Here is a tiny trained network, its code and every weight. The questions are about switching its units off for an input and a class, where a switched-off unit gives its printed mean instead of its output.

import numpy as np


def w(rows, s, z=0):
    codes = np.array(rows[::2]) - 128.0
    scale = np.full(codes.shape[1], s)
    scale[-1] = z or s
    return codes * scale


def f(y):
    return np.maximum(y, 0)


def log_softmax(a):
    a = a - a.max(-1, keepdims=True)
    return a - np.log(np.exp(a).sum(-1, keepdims=True))


def net(x, mask):
    res = np.array(x, float).reshape(1, 2) / 4 @ E
    y = f(res @ A[0][:, :-1].T + A[0][:, -1])
    res = res + np.where(mask, y, B[0][:, -1]) @ B[0][:, :-1]
    return log_softmax(res[-1] @ U[:, :-1].T + U[:, -1])


A, B = {}, {}
E = w([
[77,12,66,37,206,110,104,76,121],'x0',
[192,124,255,47,247,99,68,128,254],'x1',
],0.0088)
A[0] = w([
[96,94,71,101,120,93,95,128,104,162],'N1',
[142,192,210,163,111,65,218,245,122,36],'N2',
[103,47,157,57,157,94,120,72,95,187],'N3',
[61,126,73,121,141,215,116,107,178,111],'N4',
[153,231,155,178,137,135,150,97,175,253],'N5',
[125,122,82,153,36,129,203,127,62,83],'N6',
[207,117,173,130,152,61,69,179,236,43],'N7',
[164,145,160,82,142,92,60,117,121,73],'N8',
[33,115,62,161,60,120,166,182,92,86],'N9',
[100,5,83,131,145,114,67,108,138,26],'N10',
[70,72,75,149,37,170,185,91,138,132],'N11',
[92,71,113,96,96,74,93,2,134,182],'N12',
[172,198,188,226,61,183,136,169,110,183],'N13',
[124,129,92,171,133,65,122,152,50,59],'N14',
],0.0077,0.0046)
B[0] = w([
[135,107,129,106,102,106,135,117,113,193],'N1',
[130,123,72,152,102,59,140,119,105,194],'N2',
[136,149,48,95,95,65,103,105,82,231],'N3',
[135,99,136,116,132,115,140,96,146,160],'N4',
[170,145,152,88,85,95,125,88,74,223],'N5',
[104,162,118,128,167,98,113,114,135,245],'N6',
[103,160,146,187,183,84,73,113,162,227],'N7',
[53,153,100,166,160,133,97,186,143,175],'N8',
[82,147,104,121,157,113,76,141,144,245],'N9',
[132,115,105,154,92,3,149,106,170,191],'N10',
[61,155,114,124,162,109,44,156,114,234],'N11',
[145,127,110,126,75,94,114,101,80,213],'N12',
[154,142,106,97,95,70,131,90,126,255],'N13',
[73,169,118,153,131,118,106,158,170,173],'N14',
],0.011,0.0098)
U = w([
[48,167,127,246,240,105,82,138,195,79],'0',
[155,99,116,121,49,72,159,21,115,50],'1',
[131,142,156,34,121,147,121,87,74,255],'2',
[73,48,191,222,116,231,216,209,198,67],'3',
[84,49,191,110,136,177,222,234,191,77],'4',
[180,65,116,254,178,220,178,230,153,58],'5',
],0.0075)

Each question gives the input, the list of numbers given to net, and the class t.
The units are the neurons (one row each of A and B). Each row of codes is followed by its name. A weight is (code - 128) times the scale printed after its matrix; where a second scale follows, it is the last column's (A, B and U).
mask holds one flag per neuron, in row order. A switched-off neuron (its flag False) gives its mean, the last column of its row in B, instead of its output. The means were averaged over made-up inputs and are rounded, as every weight is.
A unit's drop is (log p(t) with every unit on - log p(t) with that unit switched off) / (log p(t) with every unit on - log p(t) with every unit switched off).
The circuit of an input: a set's keep is (log p(t) with only the set's units on - log p(t) with every unit switched off) / (log p(t) with every unit on - log p(t) with every unit switched off). Starting from the 12 units with the biggest drops (on a tie, the unit counted first), units are removed one at a time, each time the one whose removal leaves the highest keep (on an exact tie, the one counted first), for as long as the keep stays at least 0.8.
circuit, biggest first: the units of the circuit, biggest drop first
k most important neurons: the k neurons with the biggest drops, biggest first
drop of u: that unit's drop, to one decimal
input [6,4], class 1: circuit, biggest first	[N3 N10]
input [0,-2], class 2: 3 most important neurons	[N7 N8 N10]
input [4,-4], class 0: most important neuron	[N5]
input [-6,5], class 1: 3 most important neurons	[N5 N13 N11]
input [1,-1], class 2: 2 most important neurons	[N7 N10]
input [7,4], class 1: 2 most important neurons	[N10 N3]
input [6,3], class 1: circuit, biggest first	[N10 N3]
input [-6,-7], class 0: 4 most important neurons	[N9 N11 N6 N14]
input [3,-4], class 0: 4 most important neurons	[N5 N13 N11 N9]
input [-1,-4], class 0: drop of N3	0.1
input [-6,0], class 1: drop of N2	0.1
input [2,-1], class 2: drop of N5	0.0
